[[122 125 133 143 105 122 123 134 131 141 138]
 [133 137 155 121 117 103 141 136 139 129 126]
 [138 142 108 136 148 118 119 107 139 115 151]
 [116 106 116 115 130 131 130 142 145 114 111]
 [123 123 147 148 102 109 122 139 141 142 134]]
=>
[[138 122 125 133 143 105 122 123 134 131 141]
 [126 133 137 155 121 117 103 141 136 139 129]
 [151 138 142 108 136 148 118 119 107 139 115]
 [111 116 106 116 115 130 131 130 142 145 114]
 [134 123 123 147 148 102 109 122 139 141 142]]

[[142 136 133 114]
 [139 135 131 118]
 [142 135 133 114]
 [148 133 132 106]]
=>
[[114 142 136 133]
 [118 139 135 131]
 [114 142 135 133]
 [106 148 133 132]]

[[130 132 128 127 127 131 128 127 127 130 129 130 131]
 [102 118 128 127 127 104 119 128 127 103 103 105 118]
 [ 99 119 131 130 129 101 119 131 129 102 101 104 118]]
=>
[[131 130 132 128 127 127 131 128 127 127 130 129 130]
 [118 102 118 128 127 127 104 119 128 127 103 103 105]
 [118  99 119 131 130 129 101 119 131 129 102 101 104]]

[[113 107 107]
 [132 144 130]
 [118 107 115]]
=>
[[107 113 107]
 [130 132 144]
 [115 118 107]]

[[125 135 127 151 118 130 123 138 124 125 123 133 127 127 122 134]
 [115 118 137 109 112 136 120 113 124 152 112 112 117 125 114 117]
 [135 126 123 137 126 131 145 128 134 136 130 128 127 128 119 135]
 [136 127 122 124 145 119 133 128 139 118 140 133 141 128 141 127]
 [136 137 127 137 135 127 133 138 123 114 137 137 127 132 135 136]
 [133 132 136 108 133 134 132 127 113 122 133 128 114 135 134 130]]
=>
[[134 125 135 127 151 118 130 123 138 124 125 123 133 127 127 122]
 [117 115 118 137 109 112 136 120 113 124 152 112 112 117 125 114]
 [135 135 126 123 137 126 131 145 128 134 136 130 128 127 128 119]
 [127 136 127 122 124 145 119 133 128 139 118 140 133 141 128 141]
 [136 136 137 127 137 135 127 133 138 123 114 137 137 127 132 135]
 [130 133 132 136 108 133 134 132 127 113 122 133 128 114 135 134]]

[[119 130 139 121 121 118]
 [120 125 138 122 122 116]
 [118 132 139 121 120 119]
 [118 131 139 121 121 119]
 [122 120 137 124 124 115]
 [120 125 138 122 122 117]
 [119 126 138 122 122 117]
 [119 124 137 122 122 117]
 [138 101 110 141 143 133]]
=>
[[118 119 130 139 121 121]
 [116 120 125 138 122 122]
 [119 118 132 139 121 120]
 [119 118 131 139 121 121]
 [115 122 120 137 124 124]
 [117 120 125 138 122 122]
 [117 119 126 138 122 122]
 [117 119 124 137 122 122]
 [133 138 101 110 141 143]]

[[120 116 117 103 132 133 150]
 [117 109 129 106 126 128 154]
 [141 114 133 145 117 117 114]
 [119 107 128 107 126 127 153]
 [118 109 126 106 127 129 153]
 [116 110 130 106 127 128 154]
 [117 106 134 109 124 125 154]
 [146 118 120 142 121 121 109]
 [118 110 126 105 127 129 153]]
=>
[[150 120 116 117 103 132 133]
 [154 117 109 129 106 126 128]
 [114 141 114 133 145 117 117]
 [153 119 107 128 107 126 127]
 [153 118 109 126 106 127 129]
 [154 116 110 130 106 127 128]
 [154 117 106 134 109 124 125]
 [109 146 118 120 142 121 121]
 [153 118 110 126 105 127 129]]

[[122 112 116 127 134 142 147 140 149 138 130]
 [157 124 129 129 150 112 122 116 117 129 136]]
=>
[[130 122 112 116 127 134 142 147 140 149 138]
 [136 157 124 129 129 150 112 122 116 117 129]]

[[149 148 138 127 150 137 149 149 149 149 137 138 149 134 138]
 [143 144 112 117 144 112 143 144 143 143 113 113 143 113 113]
 [136 132 115 103 135 114 136 135 138 138 112 113 136 109 113]
 [134 144 104 135 134 105 134 138 128 126 107 107 134 116 107]
 [124 131 140 154 125 141 124 127 119 119 143 143 124 148 143]]
=>
[[138 149 148 138 127 150 137 149 149 149 149 137 138 149 134]
 [113 143 144 112 117 144 112 143 144 143 143 113 113 143 113]
 [113 136 132 115 103 135 114 136 135 138 138 112 113 136 109]
 [107 134 144 104 135 134 105 134 138 128 126 107 107 134 116]
 [143 124 131 140 154 125 141 124 127 119 119 143 143 124 148]]
